Below are the code and all the weights of a small trained network. Each question names an input and a target symbol and asks about switching units off, where a switched-off unit gives its printed mean instead of its output.

import numpy as np


def w(rows, s, z=0):
    codes = np.array(rows[::2]) - 128.0
    scale = np.full(codes.shape[1], s)
    scale[-1] = z or s
    return codes * scale


def norm(h):
    return h / np.sqrt((h * h).mean(-1, keepdims=True) + 1e-5)


def f(y):
    return y / 2 * (1 + np.tanh(0.7978845608 * (y + 0.044715 * y**3)))


def softmax(a):
    e = np.exp(a - a.max(-1, keepdims=True))
    return e / e.sum(-1, keepdims=True)


def log_softmax(a):
    a = a - a.max(-1, keepdims=True)
    return a - np.log(np.exp(a).sum(-1, keepdims=True))


def net(x, mask):
    ids = ['βεζηθλμσψ'.index(c) for c in x.split()]
    T = len(ids)
    res = E[ids] + P[:T]
    u = 0
    for l in range(3):
        r = norm(res)
        for j in range(3):
            rows = slice(2 * j, 2 * j + 2)
            q, k, v = (r @ M[l][rows].T for M in (Q, K, V))
            z = softmax(np.where(np.tri(T) > 0, q @ k.T / 2**0.5, -1e9)) @ v
            o = O[l][rows]
            res = res + np.where(mask[u + j], z, o[:, -1]) @ o[:, :-1]
        u += 3
        y = f(norm(res) @ A[l][:, :-1].T + A[l][:, -1])
        res = res + np.where(mask[u : u + 4], y, B[l][:, -1]) @ B[l][:, :-1]
        u += 4
    return log_softmax(norm(res)[-1] @ U[:, :-1].T + U[:, -1])


Q, K, V, O, A, B = {}, {}, {}, {}, {}, {}
E = w([
[170,140,170,33,127,11,166,161,96],'β',
[105,195,108,180,142,117,159,84,89],'ε',
[103,162,80,162,114,111,211,137,187],'ζ',
[110,130,65,56,135,177,162,124,86],'η',
[82,94,78,50,173,82,90,4,220],'θ',
[85,122,131,83,83,135,83,134,95],'λ',
[207,213,113,170,2,140,34,146,102],'μ',
[223,147,107,130,177,149,122,214,161],'σ',
[79,115,73,192,139,81,86,193,121],'ψ',
],0.023)
P = w([
[181,145,94,137,5,72,125,158,81],'0',
[163,120,109,162,26,84,131,129,95],'1',
[155,121,100,177,65,73,120,130,87],'2',
[142,129,94,169,86,73,103,131,91],'3',
[133,127,97,170,106,72,97,128,85],'4',
[125,132,102,151,125,82,96,127,87],'5',
[117,128,109,155,141,89,93,129,86],'6',
[110,122,120,155,155,103,96,125,86],'7',
[100,125,128,143,179,108,92,129,92],'8',
[96,121,143,146,181,113,89,121,89],'9',
[90,119,161,155,189,129,100,109,79],'10',
[72,122,154,147,198,139,92,103,82],'11',
],0.011)
Q[0] = w([
[188,119,125,142,177,159,157,69,121],'L0H1',
[149,71,196,157,140,217,104,149,199],'L0H1',
[13,173,119,118,44,121,167,113,88],'L0H2',
[168,130,170,108,73,106,23,143,77],'L0H2',
[81,145,11,176,153,112,52,148,74],'L0H3',
[158,113,131,166,136,47,127,114,124],'L0H3',
],0.011)
K[0] = w([
[153,119,180,120,104,106,134,159,148],'L0H1',
[147,147,97,137,66,116,174,181,87],'L0H1',
[28,83,139,125,103,146,91,70,161],'L0H2',
[170,103,172,116,10,90,136,174,48],'L0H2',
[94,114,175,123,200,184,91,86,161],'L0H3',
[126,105,101,91,147,100,113,126,114],'L0H3',
],0.013)
V[0] = w([
[138,152,102,134,139,160,122,18,214],'L0H1',
[89,72,220,168,75,108,70,139,164],'L0H1',
[151,104,27,212,54,63,176,189,170],'L0H2',
[117,168,122,154,172,157,60,149,27],'L0H2',
[150,254,197,108,106,112,78,161,149],'L0H3',
[64,233,201,192,170,30,141,138,137],'L0H3',
],0.0061)
O[0] = w([
[32,156,179,123,90,176,199,144,142,110],'L0H1',
[62,182,37,74,91,92,99,169,172,2],'L0H1',
[167,70,189,136,187,149,200,150,101,244],'L0H2',
[164,125,94,75,111,92,137,97,105,188],'L0H2',
[156,92,1,159,123,112,166,159,105,89],'L0H3',
[97,77,87,221,82,90,161,128,101,75],'L0H3',
],0.0086,0.004)
A[0] = w([
[57,224,161,170,137,210,122,173,120,79],'L0N1',
[130,90,139,204,212,90,104,176,161,123],'L0N2',
[129,63,194,104,128,85,112,27,254,59],'L0N3',
[37,97,100,174,108,142,86,143,102,3],'L0N4',
],0.0077,0.0035)
B[0] = w([
[93,177,101,152,150,145,94,182,19,232],'L0N1',
[105,102,179,161,187,137,47,151,150,253],'L0N2',
[145,165,123,36,147,12,127,91,182,156],'L0N3',
[84,98,158,104,120,83,131,203,115,144],'L0N4',
],0.011,0.0022)
Q[1] = w([
[78,178,162,91,172,80,61,107,107],'L1H1',
[134,116,141,127,160,113,127,149,28],'L1H1',
[147,72,175,86,89,154,67,246,163],'L1H2',
[131,204,170,212,167,86,95,133,193],'L1H2',
[175,127,129,68,126,100,92,188,95],'L1H3',
[143,144,66,162,226,189,175,172,158],'L1H3',
],0.011)
K[1] = w([
[78,195,132,91,139,105,143,151,152],'L1H1',
[163,140,93,113,182,65,93,95,140],'L1H1',
[250,145,142,115,166,98,97,188,250],'L1H2',
[120,113,82,178,92,121,165,253,132],'L1H2',
[145,117,129,129,161,93,132,137,195],'L1H3',
[135,162,175,120,167,193,155,225,103],'L1H3',
],0.013)
V[1] = w([
[86,216,75,106,134,130,90,228,48],'L1H1',
[87,77,28,115,127,148,153,33,116],'L1H1',
[157,1,149,94,49,97,140,77,163],'L1H2',
[139,184,253,118,104,113,94,164,100],'L1H2',
[123,100,136,86,107,97,143,94,201],'L1H3',
[141,46,117,149,32,164,101,135,105],'L1H3',
],0.0086)
O[1] = w([
[173,2,144,212,137,162,216,133,42,123],'L1H1',
[120,244,165,153,128,113,145,181,183,142],'L1H1',
[61,132,122,99,223,109,77,144,128,101],'L1H2',
[108,145,47,206,109,57,156,178,135,153],'L1H2',
[100,86,148,177,205,173,89,128,183,5],'L1H3',
[96,221,122,27,116,159,149,162,92,100],'L1H3',
],0.0091,0.0025)
A[1] = w([
[138,104,142,121,223,82,135,121,178,2],'L1N1',
[82,95,140,146,249,117,219,135,128,92],'L1N2',
[181,153,103,118,83,192,222,70,162,129],'L1N3',
[85,210,129,103,158,184,116,95,55,80],'L1N4',
],0.011,0.0046)
B[1] = w([
[145,136,142,146,107,154,183,143,112,165],'L1N1',
[103,148,116,99,4,162,120,184,173,179],'L1N2',
[87,133,170,175,179,166,128,101,110,192],'L1N3',
[163,20,113,108,84,161,115,158,104,253],'L1N4',
],0.017,0.0069)
Q[2] = w([
[146,113,116,198,139,216,123,152,139],'L2H1',
[87,130,69,163,125,218,180,115,27],'L2H1',
[94,115,70,83,133,170,246,78,132],'L2H2',
[174,117,121,103,222,83,136,212,118],'L2H2',
[112,69,108,119,196,242,193,139,184],'L2H3',
[184,201,129,149,91,143,143,172,155],'L2H3',
],0.012)
K[2] = w([
[151,116,164,138,110,95,181,156,88],'L2H1',
[176,89,211,127,129,75,197,82,243],'L2H1',
[140,209,185,130,176,136,83,178,112],'L2H2',
[139,140,125,118,155,97,78,23,196],'L2H2',
[168,168,212,122,169,159,142,253,52],'L2H3',
[131,72,94,160,117,146,230,127,172],'L2H3',
],0.012)
V[2] = w([
[185,50,187,170,66,103,198,138,162],'L2H1',
[96,102,36,206,179,212,62,150,132],'L2H1',
[172,134,218,235,112,115,32,240,71],'L2H2',
[214,154,179,116,130,138,187,213,160],'L2H2',
[254,132,132,188,35,166,12,91,147],'L2H3',
[138,194,121,72,107,85,141,35,166],'L2H3',
],0.0089)
O[2] = w([
[143,141,140,148,161,114,218,241,169,240],'L2H1',
[100,121,112,146,142,223,98,127,139,51],'L2H1',
[141,175,149,211,142,81,43,122,181,253],'L2H2',
[208,138,134,110,120,137,133,160,251,177],'L2H2',
[124,199,133,153,59,113,121,140,78,213],'L2H3',
[221,209,137,93,148,150,126,152,179,12],'L2H3',
],0.011,0.0058)
A[2] = w([
[77,120,108,133,107,105,177,10,211,78],'L2N1',
[165,117,140,193,145,106,164,71,144,105],'L2N2',
[61,118,139,104,50,95,163,114,99,99],'L2N3',
[90,106,3,65,57,114,96,102,144,3],'L2N4',
],0.014,0.0059)
B[2] = w([
[171,117,129,80,147,152,126,74,75,164],'L2N1',
[124,161,97,127,174,143,139,109,157,207],'L2N2',
[152,126,99,156,171,149,155,127,133,253],'L2N3',
[96,109,4,125,113,113,134,119,183,181],'L2N4',
],0.022,0.0048)
U = w([
[134,118,155,56,135,16,143,98,163,254],'β',
[89,170,109,163,173,121,184,100,121,141],'ε',
[114,103,147,131,75,133,173,125,213,141],'ζ',
[150,67,149,94,117,174,156,122,94,136],'η',
[114,169,111,65,188,136,104,179,133,90],'θ',
[128,113,2,113,108,129,113,132,152,92],'λ',
[163,194,102,120,61,113,77,108,95,110],'μ',
[226,118,81,154,198,170,68,167,191,25],'σ',
[67,97,145,160,140,66,44,120,146,138],'ψ',
],0.0079,0.0041)

Each question gives the input, a string of symbols that net reads in full, and the target symbol t.
The units are the heads (2 rows each of Q, K, V and O) and the neurons (one row each of A and B). Each row of codes is followed by its name. A weight is (code - 128) times the scale printed after its matrix; where a second scale follows, it is the last column's (O, A, B and U).
mask holds one flag per unit, layer by layer, with each layer's heads first. A switched-off unit (its flag False) gives its mean, the last column of its rows in O or B, instead of its output. The means were averaged over made-up inputs and are rounded, as every weight is.
A unit's drop is (log p(t) with every unit on - log p(t) with that unit switched off) / (log p(t) with every unit on - log p(t) with every unit switched off).
The circuit of an input: a set's keep is (log p(t) with only the set's units on - log p(t) with every unit switched off) / (log p(t) with every unit on - log p(t) with every unit switched off). Starting from the 12 units with the biggest drops (on a tie, the unit counted first), units are removed one at a time, each time the one whose removal leaves the highest keep (on an exact tie, the one counted first), for as long as the keep stays at least 0.8.
units of the circuit, in order: the units of the circuit, biggest drop first
k most important neurons: the k neurons with the biggest drops, biggest first
k most important neurons of layer l: the k neurons of layer l with the biggest drops, biggest first
heads that matter: for each layer, one digit per head in row order, 1 if its drop is at least 0.15 and else 0, layers parted by /
input σ θ η ε ε λ η λ λ η η σ, target η: heads that matter -> 000 / 000 / 010
input λ η ψ η η ε μ β σ η, target ε: heads that matter -> 001 / 010 / 000
input η β η, target β: heads that matter -> 100 / 000 / 100
input ζ θ β σ μ σ σ η η μ ε, target μ: 2 most important neurons of layer 0 -> L0N1, L0N3
input η λ η μ ψ ε η σ η μ, target η: units of the circuit, in order -> L2H2, L0H3, L2H3
input η λ θ σ, target η: heads that matter -> 110 / 000 / 010
input η ε η σ η λ λ, target λ: heads that matter -> 100 / 001 / 000
input θ η λ λ ε ε, target μ: 2 most important neurons -> L0N1, L1N4
input β λ σ λ μ η η λ ε η ζ μ, target η: units of the circuit, in order -> L2H2, L0N1, L2H3
input ε η λ η σ β ε η σ η, target σ: 2 most important neurons of layer 0 -> L0N2, L0N1
input η η λ η ε θ ε λ ψ μ η ψ, target θ: 2 most important neurons -> L1N4, L0N4
input β ε θ λ, target ψ: heads that matter -> 100 / 011 / 000
input η ε λ ψ ε, target λ: 2 most important neurons of layer 1 -> L1N2, L1N3
input η ε λ ε, target λ: 3 most important neurons -> L0N1, L1N3, L2N4
input ζ μ η θ ε λ ζ μ ζ η λ η, target λ: 2 most important neurons -> L1N4, L2N4
input λ μ θ ζ σ λ, target ψ: heads that matter -> 000 / 101 / 000
input ε θ λ η σ η β, target ζ: 3 most important neurons -> L1N2, L1N4, L1N1
input η σ η η ε σ η ε ψ β θ μ, target σ: units of the circuit, in order -> L2H3
input ψ λ σ β σ η ψ η, target ψ: 2 most important neurons of layer 0 -> L0N2, L0N1
input η ε ε λ ε η, target ε: units of the circuit, in order -> L0H3, L1N3, L1H2, L1N4
input η η β λ ψ σ λ η, target β: 2 most important neurons -> L1N4, L0N1
input β ε η σ ε ε β ψ ε η ε, target η: heads that matter -> 001 / 010 / 000
input η ε λ η ε λ λ, target λ: heads that matter -> 011 / 001 / 000
input λ σ η μ ψ μ μ η, target μ: units of the circuit, in order -> L2H3
input η σ η, target σ: 2 most important neurons of layer 1 -> L1N4, L1N2
input η ζ η, target ζ: 2 most important neurons -> L1N2, L0N1
input η σ η μ ε β ζ λ η β λ β, target λ: most important neuron -> L1N2
